Below are the code and all the weights of a small trained network. Each question names an input and a class and asks about switching units off, where a switched-off unit gives its printed mean instead of its output.

import numpy as np


def w(rows, s, z=0):
    codes = np.array(rows[::2]) - 128.0
    scale = np.full(codes.shape[1], s)
    scale[-1] = z or s
    return codes * scale


def norm(h):
    return h / np.sqrt((h * h).mean(-1, keepdims=True) + 1e-5)


def f(y):
    return np.maximum(y, 0)


def log_softmax(a):
    a = a - a.max(-1, keepdims=True)
    return a - np.log(np.exp(a).sum(-1, keepdims=True))


def net(x, mask):
    res = np.array(x, float).reshape(1, 5) / 4 @ E
    u = 0
    for l in range(2):
        y = f(norm(res) @ A[l][:, :-1].T + A[l][:, -1])
        res = res + np.where(mask[u : u + 4], y, B[l][:, -1]) @ B[l][:, :-1]
        u += 4
    return log_softmax(norm(res)[-1] @ U[:, :-1].T + U[:, -1])


A, B = {}, {}
E = w([
[194,192,197,140,110,251,146,144,162,83,223],'x0',
[128,147,168,20,232,104,75,116,68,120,96],'x1',
[140,183,88,185,182,102,99,136,119,24,151],'x2',
[117,84,54,115,91,66,112,161,23,197,138],'x3',
[43,141,119,107,211,116,233,153,165,154,230],'x4',
],0.0027)
A[0] = w([
[66,78,43,130,142,54,160,143,104,186,113,107],'0.n0',
[150,149,62,178,105,78,92,135,55,96,134,160],'0.n1',
[200,127,191,101,108,119,2,74,87,111,23,4],'0.n2',
[97,183,119,162,222,133,183,135,192,36,197,126],'0.n3',
],0.0039,0.0042)
B[0] = w([
[165,197,249,199,75,117,111,118,127,123,156,239],'0.n0',
[122,81,154,104,115,194,114,204,63,147,145,228],'0.n1',
[3,26,14,104,184,209,206,253,76,87,184,198],'0.n2',
[100,99,86,43,211,199,153,103,193,76,73,252],'0.n3',
],0.0046,0.0039)
A[1] = w([
[221,131,108,220,21,154,53,146,88,93,140,2],'1.n0',
[120,143,204,105,98,162,215,102,191,226,196,106],'1.n1',
[119,108,127,115,135,9,49,88,43,182,33,66],'1.n2',
[108,57,59,198,40,156,196,110,253,139,71,105],'1.n3',
],0.0038,0.0019)
B[1] = w([
[61,154,253,158,131,109,27,168,112,46,71,222],'1.n0',
[77,55,60,182,127,60,222,149,51,190,191,253],'1.n1',
[192,154,192,230,49,208,46,181,147,20,90,205],'1.n2',
[159,218,227,98,207,61,134,35,191,86,118,230],'1.n3',
],0.004,0.0032)
U = w([
[70,63,69,66,174,212,162,182,105,107,145,201],'0',
[122,135,215,211,36,113,21,165,84,98,103,167],'1',
[98,112,163,187,75,46,211,107,109,248,209,155],'2',
[140,191,141,100,199,127,129,7,254,61,81,182],'3',
[148,83,32,140,64,111,81,139,95,159,64,49],'4',
[188,192,98,82,143,83,65,108,95,180,148,2],'5',
[158,155,2,116,47,91,93,49,158,194,95,19],'6',
[181,134,78,118,85,100,103,68,146,182,108,28],'7',
],0.0082,0.0045)

Each question gives the input, the list of numbers given to net, and the class t.
The units are the neurons (one row each of A and B). Each row of codes is followed by its name. A weight is (code - 128) times the scale printed after its matrix; where a second scale follows, it is the last column's (A, B and U).
mask holds one flag per neuron, layer by layer. A switched-off neuron (its flag False) gives its mean, the last column of its row in B, instead of its output. The means were averaged over made-up inputs and are rounded, as every weight is.
A unit's drop is (log p(t) with every unit on - log p(t) with that unit switched off) / (log p(t) with every unit on - log p(t) with every unit switched off).
The circuit of an input: a set's keep is (log p(t) with only the set's units on - log p(t) with every unit switched off) / (log p(t) with every unit on - log p(t) with every unit switched off). Starting from all 8 units, units are removed one at a time, each time the one whose removal leaves the highest keep (on an exact tie, the one counted first), for as long as the keep stays at least 0.8.
circuit, biggest first: the units of the circuit, biggest drop first
unit that matters most: the unit with the biggest drop
top k neurons: the k neurons with the biggest drops, biggest first
top k neurons in layer l: the k neurons of layer l with the biggest drops, biggest first
input [-2,-5,6,-2,1], class 3: top 3 neurons	[1.n3, 0.n2, 1.n1]
input [-2,5,-6,8,-4], class 1: unit that matters most	1.n2
input [-8,5,-4,5,-7], class 1: top 2 neurons in layer 0	[0.n0, 0.n3]
input [3,6,-6,-1,1], class 2: circuit, biggest first	[0.n3, 1.n1]
input [8,0,-4,6,4], class 2: top 3 neurons in layer 0	[0.n2, 0.n3, 0.n1]
input [-7,-3,-4,7,1], class 1: circuit, biggest first	[1.n2, 0.n0]
input [8,-4,1,-2,-3], class 3: circuit, biggest first	[0.n0, 0.n1, 1.n3]
input [3,3,3,3,-2], class 0: top 2 neurons in layer 0	[0.n2, 0.n0]
input [2,-8,-1,6,0], class 1: top 2 neurons	[1.n0, 0.n2]
input [1,-2,1,8,3], class 1: top 2 neurons	[0.n0, 1.n0]
input [-2,5,-4,8,-4], class 1: top 4 neurons	[1.n2, 0.n0, 0.n3, 1.n1]
input [3,0,6,-7,-7], class 0: circuit, biggest first	[0.n2, 0.n0]
input [-3,-5,-1,-3,-4], class 3: top 2 neurons	[1.n3, 0.n0]
input [0,6,-8,6,-2], class 1: circuit, biggest first	[1.n2]
input [-6,1,8,1,-8], class 0: top 3 neurons	[0.n2, 0.n1, 0.n0]
input [3,-6,-8,-6,1], class 2: top 2 neurons	[1.n1, 0.n3]
input [7,1,-8,0,2], class 2: top 3 neurons	[1.n1, 0.n3, 0.n2]
input [-7,-8,-4,-6,-1], class 3: top 2 neurons	[1.n3, 0.n1]
input [1,-6,4,-4,8], class 3: top 4 neurons	[0.n3, 1.n3, 0.n2, 0.n1]
input [-7,-3,-2,-7,-5], class 3: circuit, biggest first	[1.n3]
